Below are the code and all the weights of a small trained network. Each question names an input and a target symbol and asks about switching units off, where a switched-off unit gives its printed mean instead of its output.

import numpy as np


def w(rows, s, z=0):
    codes = np.array(rows[::2]) - 128.0
    scale = np.full(codes.shape[1], s)
    scale[-1] = z or s
    return codes * scale


def norm(h):
    return h / np.sqrt((h * h).mean(-1, keepdims=True) + 1e-5)


def f(y):
    return np.maximum(y, 0)


def softmax(a):
    e = np.exp(a - a.max(-1, keepdims=True))
    return e / e.sum(-1, keepdims=True)


def log_softmax(a):
    a = a - a.max(-1, keepdims=True)
    return a - np.log(np.exp(a).sum(-1, keepdims=True))


def net(x, mask):
    ids = ['αβεζμτω'.index(c) for c in x.split()]
    T = len(ids)
    res = E[ids] + P[:T]
    u = 0
    for l in range(3):
        q, k, v = (norm(res) @ M[l].T for M in (Q, K, V))
        z = softmax(np.where(np.tri(T) > 0, q @ k.T / 2**0.5, -1e9)) @ v
        res = res + np.where(mask[u], z, O[l][:, -1]) @ O[l][:, :-1]
        u += 1
        y = f(norm(res) @ A[l][:, :-1].T + A[l][:, -1])
        res = res + np.where(mask[u : u + 8], y, B[l][:, -1]) @ B[l][:, :-1]
        u += 8
    return log_softmax(norm(res)[-1] @ U[:, :-1].T + U[:, -1])


Q, K, V, O, A, B = {}, {}, {}, {}, {}, {}
E = w([
[145,147,159,82],'α',
[150,194,139,72],'β',
[148,38,90,107],'ε',
[72,129,84,219],'ζ',
[194,65,74,197],'μ',
[102,177,104,152],'τ',
[191,10,253,83],'ω',
],0.018)
P = w([
[114,255,179,82],'0',
[183,86,214,201],'1',
[168,79,201,198],'2',
[162,75,202,180],'3',
[166,70,193,175],'4',
[164,69,190,162],'5',
[162,70,186,166],'6',
[159,73,178,167],'7',
],0.0084)
Q[0] = w([
[253,93,182,133],'L0H1',
[193,171,16,80],'L0H1',
],0.0076)
K[0] = w([
[2,45,194,17],'L0H1',
[150,31,194,148],'L0H1',
],0.0074)
V[0] = w([
[45,197,42,2],'L0H1',
[23,182,68,142],'L0H1',
],0.0051)
O[0] = w([
[105,50,230,51,5],'L0H1',
[38,97,254,72,138],'L0H1',
],0.0067,0.0026)
A[0] = w([
[120,91,173,134,156],'L0N1',
[186,237,190,77,146],'L0N2',
[98,18,159,107,170],'L0N3',
[1,144,192,137,67],'L0N4',
[204,178,123,53,107],'L0N5',
[61,91,181,166,192],'L0N6',
[51,133,162,117,253],'L0N7',
[169,54,33,94,53],'L0N8',
],0.01,0.0029)
B[0] = w([
[113,221,75,151,174],'L0N1',
[165,56,132,240,252],'L0N2',
[181,182,137,123,181],'L0N3',
[83,62,132,143,229],'L0N4',
[153,114,72,183,194],'L0N5',
[239,98,126,75,236],'L0N6',
[255,125,97,125,216],'L0N7',
[153,64,177,221,185],'L0N8',
],0.0061,0.0047)
Q[1] = w([
[152,64,102,242],'L1H1',
[253,130,112,216],'L1H1',
],0.012)
K[1] = w([
[143,191,241,23],'L1H1',
[32,151,254,22],'L1H1',
],0.0066)
V[1] = w([
[141,183,1,192],'L1H1',
[203,234,109,74],'L1H1',
],0.008)
O[1] = w([
[128,146,250,226,2],'L1H1',
[225,160,31,96,107],'L1H1',
],0.011,0.0051)
A[1] = w([
[141,182,170,99,6],'L1N1',
[133,91,186,178,58],'L1N2',
[196,92,220,204,138],'L1N3',
[137,119,169,75,181],'L1N4',
[105,229,159,121,207],'L1N5',
[50,184,73,165,73],'L1N6',
[180,125,156,128,51],'L1N7',
[1,25,221,131,11],'L1N8',
],0.0087,0.0026)
B[1] = w([
[203,155,172,154,128],'L1N1',
[73,86,137,130,169],'L1N2',
[69,127,96,102,255],'L1N3',
[131,193,164,167,151],'L1N4',
[152,25,69,154,152],'L1N5',
[163,72,163,17,149],'L1N6',
[49,145,79,145,152],'L1N7',
[1,210,53,173,143],'L1N8',
],0.0068,0.0047)
Q[2] = w([
[164,7,50,127],'L2H1',
[127,127,61,22],'L2H1',
],0.015)
K[2] = w([
[126,177,208,80],'L2H1',
[115,122,254,186],'L2H1',
],0.018)
V[2] = w([
[137,8,146,161],'L2H1',
[75,107,66,47],'L2H1',
],0.013)
O[2] = w([
[96,30,213,97,242],'L2H1',
[154,109,1,20,253],'L2H1',
],0.0092,0.005)
A[2] = w([
[133,108,189,186,74],'L2N1',
[245,7,92,221,208],'L2N2',
[53,235,215,150,51],'L2N3',
[126,94,201,153,199],'L2N4',
[107,201,142,161,68],'L2N5',
[140,124,173,239,159],'L2N6',
[124,126,208,66,205],'L2N7',
[148,104,78,22,255],'L2N8',
],0.011,0.0055)
B[2] = w([
[174,112,107,137,154],'L2N1',
[90,187,206,111,250],'L2N2',
[166,110,89,150,142],'L2N3',
[155,132,64,89,166],'L2N4',
[140,1,106,102,133],'L2N5',
[107,103,57,77,179],'L2N6',
[193,178,100,143,144],'L2N7',
[130,139,75,172,238],'L2N8',
],0.011,0.015)
U = w([
[76,156,176,80,195],'α',
[177,219,105,158,3],'β',
[106,5,168,81,106],'ε',
[3,82,111,131,64],'ζ',
[161,66,145,213,176],'μ',
[162,83,32,104,150],'τ',
[185,99,180,67,170],'ω',
],0.017,0.0045)

Each question gives the input, a string of symbols that net reads in full, and the target symbol t.
The units are the heads (2 rows each of Q, K, V and O) and the neurons (one row each of A and B). Each row of codes is followed by its name. A weight is (code - 128) times the scale printed after its matrix; where a second scale follows, it is the last column's (O, A, B and U).
mask holds one flag per unit, layer by layer, with each layer's heads first. A switched-off unit (its flag False) gives its mean, the last column of its rows in O or B, instead of its output. The means were averaged over made-up inputs and are rounded, as every weight is.
A unit's drop is (log p(t) with every unit on - log p(t) with that unit switched off) / (log p(t) with every unit on - log p(t) with every unit switched off).
The circuit of an input: a set's keep is (log p(t) with only the set's units on - log p(t) with every unit switched off) / (log p(t) with every unit on - log p(t) with every unit switched off). Starting from the 12 units with the biggest drops (on a tie, the unit counted first), units are removed one at a time, each time the one whose removal leaves the highest keep (on an exact tie, the one counted first), for as long as the keep stays at least 0.8.
units of the circuit, in order: the units of the circuit, biggest drop first
unit that matters most: the unit with the biggest drop
k most important neurons: the k neurons with the biggest drops, biggest first
k most important neurons of layer l: the k neurons of layer l with the biggest drops, biggest first
input ε μ β, target ε: most important neuron of layer 0	L0N8
input ω β β β μ μ α, target α: 3 most important neurons	L2N2, L2N8, L0N2
input ω τ μ α, target α: units of the circuit, in order	L2N2, L0H1, L2H1
input ζ α β τ τ α β, target ζ: 2 most important neurons of layer 0	L0N4, L0N2
input ζ τ β ε, target ζ: 2 most important neurons	L0N4, L0N2
input ζ τ μ τ, target ζ: units of the circuit, in order	L0H1, L1H1
input ε ε τ τ μ ε, target ε: 3 most important neurons	L0N8, L0N3, L1N3
input ζ τ β μ τ, target ζ: 2 most important neurons of layer 0	L0N4, L0N2
input τ ω μ ζ, target ζ: 2 most important neurons	L0N2, L0N4
input α τ μ τ ε, target α: 2 most important neurons of layer 0	L0N2, L0N5
input ζ ε τ τ τ α, target ζ: units of the circuit, in order	L0H1, L1N8, L1H1
input ζ τ ε ω, target ω: 2 most important neurons	L0N7, L0N3
input μ α β, target μ: units of the circuit, in order	L2H1, L0N2
input μ τ μ τ τ ε, target μ: unit that matters most	L2H1
input α ε μ, target α: 2 most important neurons	L2N2, L0N2
input τ τ μ β μ μ ω ζ, target ζ: 3 most important neurons of layer 0	L0N2, L0N3, L0N7
input ζ τ β μ μ, target ζ: 3 most important neurons	L0N4, L0N2, L1N8
input τ τ α α τ μ ζ ω, target ω: 3 most important neurons of layer 0	L0N2, L0N7, L0N3
input ζ α τ β α, target ζ: 2 most important neurons	L0N4, L0N2
input α τ β μ τ, target α: unit that matters most	L0H1
input ω μ τ τ ω τ, target ω: 3 most important neurons	L1N5, L1N6, L2N8
input ε β α τ α, target ε: 3 most important neurons	L0N2, L0N8, L0N3
input ζ μ ζ τ τ μ, target ζ: 2 most important neurons	L0N4, L1N8
input ω τ β τ τ ω τ, target ω: 3 most important neurons	L1N5, L2N8, L1N6
